(in the rows, 128 means zero)
Each row is followed by its group and then its class within the group.
[138 150 156 123 115 119 137 133 131 132 115 122 132 130 133 124 123 131
 136 141 126 123 131 124 131 134  98 129 144 156 117 132 130  98 124 168
 132 143 128 138 152 143 139 125 118 119 127 113 134 111 139 119 143 124
 140 151 118 125 126 139]
vuni/Y
[160 150 191 125 126 134 144 252 119 120 119 118 115 153 128 109 136 102
 156 181  61 137 102 119 123 103 124 153 160 137 117 164 138 111 134 252
 148 100 143  81 103 129 143 122 113 124  95  99 137 153 156 132 133 127
 121 102 165 137  74 144]
vogun/D
[156 135 148 128 135 130 119  97 121 131 130 119 120 130 119 129 173 103
 127  96  85 110 125 133 129 134 126 127 114 122 129 126 133  88 129 211
 130 128 130 114 128 130 114 116 131  94 137 128 139 105 145 139 128 132
 124 118 159 115 108 129]
pivum/U
[160 114 157 129 133 130 121 150 110 119 124 129 103 130 138 120 137  98
 151 127 106 119 128 142 133 108 124 127 132 118 120 141 124 157 138 208
 132 122 138 112 100 127 131 141 104 132 144 115 139 126 142 127 136 120
 116 111 122 142 104 126]
pivum/F
[167 148 170 124 140 114 120 145 130 132 124  82 134 151 135 123 155 106
 143 113 108 113 133 122 144 126 130 129 141 120 140 135 130 152 127 203
 128 127 137  92 125 131 128 131 137  79 121 124 120 104 146 117 121 120
 122 111 118 124  97 135]
pivum/U
[167 115 176 125 137 135 124 127 112 126 118 120 125 139 152 136 148 101
 124  95 115 126 134 137 127 115 134 139 146 118 128 146 132 147 127 195
 120 119 139  94 125 143 117 128 131 116 113 117 129 113 130 133 116 108
 119 120 119 120 100 127]
pivum/F
[162 120 142 129 139 128 112 103 118 118 150 120 121 127 141 129 153 112
 140 109 129 118 125 130 129 121 124 132 126 115 107 133 132 130 112 204
 130 119 149 119 118 149 102 126 124 117 129 109 148 120 132 127 119 131
 123  95 138 133 115 132]
pivum/F
[166 143 185 143 143 128 116 111 122 114 124 118 122 132 128 125 147 115
 132  72 118 117 123 123 130 135 132 128 134 113 123 135 139  87 134 243
 124 118 128 112 120 160 121 141 127  88 124 124 139  83 135 128 133 130
 124 113 133 108 125 127]
pivum/U
[121 133 141 121 129 124 138 148 133 139 126 109 133 130 132 134 129 144
 118 119 140 125 135 117 111 127 130 127 127 116 134 134 126 114 141 115
 128 100 140  89 141 124 131 124 116 132 133 125 130 134 129 134 119 148
 124 135 136 121 127 150]
kag/W
[141 134 157 142 131 116 120 214 133 117 116 120 107 137 103 101 104 117
 156 174 101 125 108 114 125 124 128 144 172 143 118 147 123  94 124 244
 144  94 143 121 112 130 123 139 123 143 106 112 116 138 136 125 137 131
 137 116 153 139 132 124]
vogun/D
[147 144 143 125 120 130 130 122 127 127 116 116 118 139 127 122 161 121
 130 107 135 127 118 132 124 119 127 135 138 126 126 146 130  78 166 183
 123 126 120 126 131 155 125 126 128 118 126 120 146 116 133 137 122 127
 124 112 136 120  98 144]
vuni/C
[144 136 153 132 111 127 131 185 106 129 127 102 128 171 143 121 160 118
 124 120 121 134 128 121 133 143 144 142 135 125 127 144 117  81 135 190
 135  95 133 101 144 124 134 120 129 124 156 132 142 109 135 125 112 166
 103 126 152 129  77 131]
kag/V
[136 160 150 129 131 106 131 153 131 127 115 118 126 130 144 129 124 123
 138 158 108 122 124 138 129 116 127 120 134 143 113 139 129  77 151 175
 152 143 125 131 121 125 149 130 122 119 120 119 116 133 162 122 122 121
 121 126 143 108 130 129]
vogun/D
[155 101 158 128 109 135 135 227 121 140 128 121 132 132 125 110 143 111
 141 160  82 140 123 114 133 122 122 126 130 129 129 148 129 161 125 122
 119 115 153 109 126 105 151 123 113 140 115 105 138 161 129 119  91 149
  90 132 142 140 104 157]
kag/X
[140 156 147 137 125 131 120 156 138 126 127 113 111 132 131 124 141 130
 144 156 131 132 116 153 138 126 124 132 139 123 119 141 131  83 134 205
 137 122 145 125 126 139 125 121 124 119 119 118 131 121 141 114 142 126
 126 113 123 119  96 125]
vuni/Y
[126 149 130 144 127 127 125 197  89 107 134 133 119 134 131 115 120 132
 150 167 103 137 103 149 133 126 125 137 136 145 130  97 124  99 136 195
 140 115 122 144 124 124 148 141 119 157 107 132 157 151 155 126 131 129
 123 125 174 125 106 110]
vogun/T
[153 146 165 117 109 129 142 181 108 129 124 154 134 134 146 116 123 119
 157 135 117 123 116 135 164 124 145 128 139 139 109 151 127 104 117 201
 154 113 136 117 141 156 114 134 110 141 115 121 134 125 127 119 130 130
 110 112 136 132  97 141]
vuni/C
[150 136 169 135 121 121  90 208 137 116 107 118 116 118 132 108 138 106
 155 162  79 118 127 136 140 116 123 139 161 119 114 151 135 118 143 210
 140 120 142  99 104 110 134 123 133 129 124 133 142 135 150 124 131 137
 107 114 151 134  97 125]
vogun/D
[154 160 171 136 120 130 131 108 117 160 128 126 188  98 132 133 151 114
 134 107 104 126 124 137 140 126 134 138 141 135 126 141 122  62 129 190
 118 116 144 131 135 111 131 128 134 111 150 134 152 114 152 115 127 132
 138 122 144 119 116 155]
vuni/Z
[133 125 157 121 121 121 128 188 129 126 123 118 124 138 135 101 124 129
 129 112 117 145 129 104 109 121 119 142 130 108 133 150 133 132 126 125
 143 118 144 101 170 113 137 126 132 144 129 123 114 145 117 124 108 164
 111 122 157 127 106 149]
kag/W
[139 156 145 124 127 134 130 138 125 106 122 115 139 144 106 121 154 134
 146 128 116 140 110 102 123 140 139 134 141 138 127 139 135  58 134 198
 129 143 131 121 117 139 118 132 128  88 132 114 147 132 140 128 120 150
 132 117 123 135 125 154]
vuni/Z
[148 146 145 122 128 129 147 173 125 119 116 122 136 141 127 128 124 122
 156 152  88 124 115 126 139 126 121 134 139 133 135 148 134  86 141 196
 139 118 133 137 121 127 138 132 116 115 127 112 141 131 142 128 120 140
 125 128 156 141 106 129]
vogun/T
[156 135 174 137 120 123 131 152 128 136 139 112 118 126 115 120 140 132
 145 133 127 138 112 124 136 137 137 131 151 144 120 137 135  99 127 202
 129 135 133 112 134 158 124 129 121 114 118 116 120 139 147 118 115 136
 126 124 135 129 113 134]
vuni/C
[166 127 161 134 110 138 117 146 115 136 127 128 125 131 132 114 144 115
 142 118 131 121 126 135 125 125 138 122 130 122 122 152 126 121 122 210
 132 132 141 127 130 158 128 125 123 109 123 125 150 117 146 143 110 153
 113 126 127 123  83 129]
vuni/C
[178 145 191 130 125 126 135 154 121 128 119 130 126  99 143 129 154 115
 141 101 118 125 121 117 124 135 126 120 158 110 120 140 206 101 120 231
 126 120 148 105 134 178 107 147 123  85 124 117 136 120 142 137 130 143
 111 120 134 127  90 138]
vuni/Z
[125 150 146 127 117 127 121 168 130 148 123 127 129 150 120 107 138 122
 136 139 128 130 109  81 102 130 119 141 126 119 141 156 139  52 126 127
 128 122 128 131 129 136 133 130 139 121 120 122 129 170 126 106 100 164
 128 125 144 126 136 153]
kag/W
[149 143 167 125 127 131 137 151 128 132 124 114 120 125 120 105 126 107
 156 139 125 128 118 126 112  26 124 133 141 138 113 142 135  89 116 202
 142 130 126 129 126 162 125 130 117 144 129 109 148 130 131 118 122 122
 125 126 136 122 119 138]
vuni/Y
